Below are the code and all the weights of a small trained network. Each question names an input and a target symbol and asks about switching units off, where a switched-off unit gives its printed mean instead of its output.

import numpy as np


def w(rows, s, z=0):
    codes = np.array(rows[::2]) - 128.0
    scale = np.full(codes.shape[1], s)
    scale[-1] = z or s
    return codes * scale


def f(y):
    return np.maximum(y, 0)


def softmax(a):
    e = np.exp(a - a.max(-1, keepdims=True))
    return e / e.sum(-1, keepdims=True)


def log_softmax(a):
    a = a - a.max(-1, keepdims=True)
    return a - np.log(np.exp(a).sum(-1, keepdims=True))


def net(x, mask):
    ids = ['βδζηθλμξτφω'.index(c) for c in x.split()]
    T = len(ids)
    res = E[ids] + P[:T]
    r = res
    for j in range(3):
        rows = slice(4 * j, 4 * j + 4)
        q, k, v = (r @ M[0][rows].T for M in (Q, K, V))
        z = softmax(np.where(np.tri(T) > 0, q @ k.T / 4**0.5, -1e9)) @ v
        o = O[0][rows]
        res = res + np.where(mask[j], z, o[:, -1]) @ o[:, :-1]
    y = f(res @ A[0][:, :-1].T + A[0][:, -1])
    res = res + np.where(mask[3:19], y, B[0][:, -1]) @ B[0][:, :-1]
    return log_softmax(res[-1] @ U[:, :-1].T + U[:, -1])


Q, K, V, O, A, B = {}, {}, {}, {}, {}, {}
E = w([
[152,231,128],'β',
[102,187,143],'δ',
[119,73,115],'ζ',
[10,165,67],'η',
[99,140,128],'θ',
[84,97,157],'λ',
[121,110,116],'μ',
[84,101,107],'ξ',
[143,77,13],'τ',
[166,65,32],'φ',
[111,227,124],'ω',
],0.013)
P = w([
[94,103,175],'0',
[82,111,178],'1',
[80,118,154],'2',
[86,131,139],'3',
[71,146,131],'4',
[54,155,122],'5',
[43,178,117],'6',
[32,193,106],'7',
[24,209,97],'8',
[23,218,94],'9',
[6,224,85],'10',
[10,253,81],'11',
],0.0056)
Q[0] = w([
[179,121,135],'h0',
[142,90,143],'h0',
[225,109,163],'h0',
[2,147,67],'h0',
[131,133,147],'h1',
[151,176,125],'h1',
[129,134,103],'h1',
[127,127,118],'h1',
[122,128,124],'h2',
[160,124,125],'h2',
[133,123,103],'h2',
[147,123,113],'h2',
],0.031)
K[0] = w([
[114,111,166],'h0',
[103,95,137],'h0',
[115,69,215],'h0',
[122,219,1],'h0',
[125,139,154],'h1',
[71,193,162],'h1',
[116,134,111],'h1',
[126,128,119],'h1',
[125,140,113],'h2',
[133,93,196],'h2',
[116,153,138],'h2',
[124,123,172],'h2',
],0.021)
V[0] = w([
[180,116,124],'h0',
[96,143,138],'h0',
[177,181,179],'h0',
[70,76,76],'h0',
[121,117,129],'h1',
[133,127,133],'h1',
[120,37,194],'h1',
[112,49,175],'h1',
[252,164,119],'h2',
[144,113,133],'h2',
[66,183,222],'h2',
[117,181,51],'h2',
],0.011)
O[0] = w([
[100,110,79,72],'h0',
[134,135,172,157],'h0',
[59,102,154,44],'h0',
[205,158,112,223],'h0',
[131,132,132,135],'h1',
[119,132,121,121],'h1',
[86,228,92,106],'h1',
[108,208,108,124],'h1',
[69,103,69,3],'h2',
[117,140,114,107],'h2',
[75,120,247,140],'h2',
[193,69,116,189],'h2',
],0.013,0.0062)
A[0] = w([
[144,92,82,215],'n0',
[168,255,116,172],'n1',
[82,107,100,11],'n2',
[183,109,132,1],'n3',
[139,120,77,53],'n4',
[99,94,144,90],'n5',
[153,131,103,73],'n6',
[59,182,43,125],'n7',
[155,124,96,91],'n8',
[112,102,112,190],'n9',
[123,52,170,80],'n10',
[72,198,83,130],'n11',
[202,154,213,49],'n12',
[134,200,165,98],'n13',
[65,95,55,169],'n14',
[154,126,137,49],'n15',
],0.0068,0.0041)
B[0] = w([
[206,167,211,182],'n0',
[64,36,35,254],'n1',
[213,140,3,128],'n2',
[29,117,90,158],'n3',
[61,147,139,144],'n4',
[132,165,133,139],'n5',
[95,159,86,151],'n6',
[96,46,223,139],'n7',
[103,168,76,159],'n8',
[172,122,174,140],'n9',
[132,193,118,154],'n10',
[62,74,164,143],'n11',
[96,216,77,224],'n12',
[40,118,103,174],'n13',
[183,133,212,136],'n14',
[75,105,119,138],'n15',
],0.011,0.0086)
U = w([
[110,162,161,26],'β',
[133,199,147,5],'δ',
[97,21,171,112],'ζ',
[65,123,148,168],'η',
[97,91,164,106],'θ',
[143,95,221,253],'λ',
[101,2,145,86],'μ',
[188,33,113,228],'ξ',
[89,98,154,51],'τ',
[64,77,142,160],'φ',
[139,203,113,148],'ω',
],0.0064,0.0049)

Each question gives the input, a string of symbols that net reads in full, and the target symbol t.
The units are the heads (4 rows each of Q, K, V and O) and the neurons (one row each of A and B). Each row of codes is followed by its name. A weight is (code - 128) times the scale printed after its matrix; where a second scale follows, it is the last column's (O, A, B and U).
mask holds one flag per unit, heads first, then neurons. A switched-off unit (its flag False) gives its mean, the last column of its rows in O or B, instead of its output. The means were averaged over made-up inputs and are rounded, as every weight is.
A unit's drop is (log p(t) with every unit on - log p(t) with that unit switched off) / (log p(t) with every unit on - log p(t) with every unit switched off).
The circuit of an input: a set's keep is (log p(t) with only the set's units on - log p(t) with every unit switched off) / (log p(t) with every unit on - log p(t) with every unit switched off). Starting from the 12 units with the biggest drops (on a tie, the unit counted first), units are removed one at a time, each time the one whose removal leaves the highest keep (on an exact tie, the one counted first), for as long as the keep stays at least 0.8.
circuit, biggest first: the units of the circuit, biggest drop first
unit that matters most: the unit with the biggest drop
top k neurons: the k neurons with the biggest drops, biggest first
heads that matter: for each layer, one digit per head in row order, 1 if its drop is at least 0.15 and else 0, layers parted by /
drop of u: that unit's drop, to one decimal
input β λ τ ζ θ λ φ ζ ζ φ ξ μ, target ξ: circuit, biggest first : [h2 n12 h0]
input η η φ φ η ξ λ, target ω: unit that matters most : n12
input μ λ τ τ λ ξ θ, target ξ: heads that matter : 101
input φ β ω η ξ η η η λ β δ θ, target λ: heads that matter : 110
input ω φ ξ θ λ ζ η λ δ β, target λ: circuit, biggest first : [h1 n1 h2]
input ζ φ ω τ λ τ δ μ ζ δ ω, target λ: circuit, biggest first : [h1 n1]
input ζ θ ζ φ τ λ λ ζ ξ, target ξ: heads that matter : 101
input η η τ, target ω: circuit, biggest first : [n12 h2 h0]
input λ λ λ θ θ τ τ β τ η, target ξ: circuit, biggest first : [h2 h1]
input τ μ η ζ δ τ ξ, target ξ: circuit, biggest first : [h2 h0]
input η ζ η δ ξ τ η ζ, target ω: circuit, biggest first : [n12 h0]
input θ ζ λ δ ω τ ω ω λ ζ τ δ, target ξ: circuit, biggest first : [h2 h1]
input λ η τ δ φ φ ζ λ δ, target ξ: heads that matter : 001
input ξ ζ θ β η λ θ λ λ ζ ξ ω, target λ: heads that matter : 110
input ξ τ η λ, target ω: circuit, biggest first : [n12 h0]
input ω τ δ η ζ η ω λ ω β ξ, target λ: unit that matters most : n1
input λ ξ λ, target η: top 2 neurons : [n13 n1]
input η η φ λ λ η λ φ φ λ β δ, target λ: drop of n1 : 0.5
input λ δ λ, target η: drop of h1 : 0.5
input λ τ ω ζ β, target λ: drop of n1 : 0.6
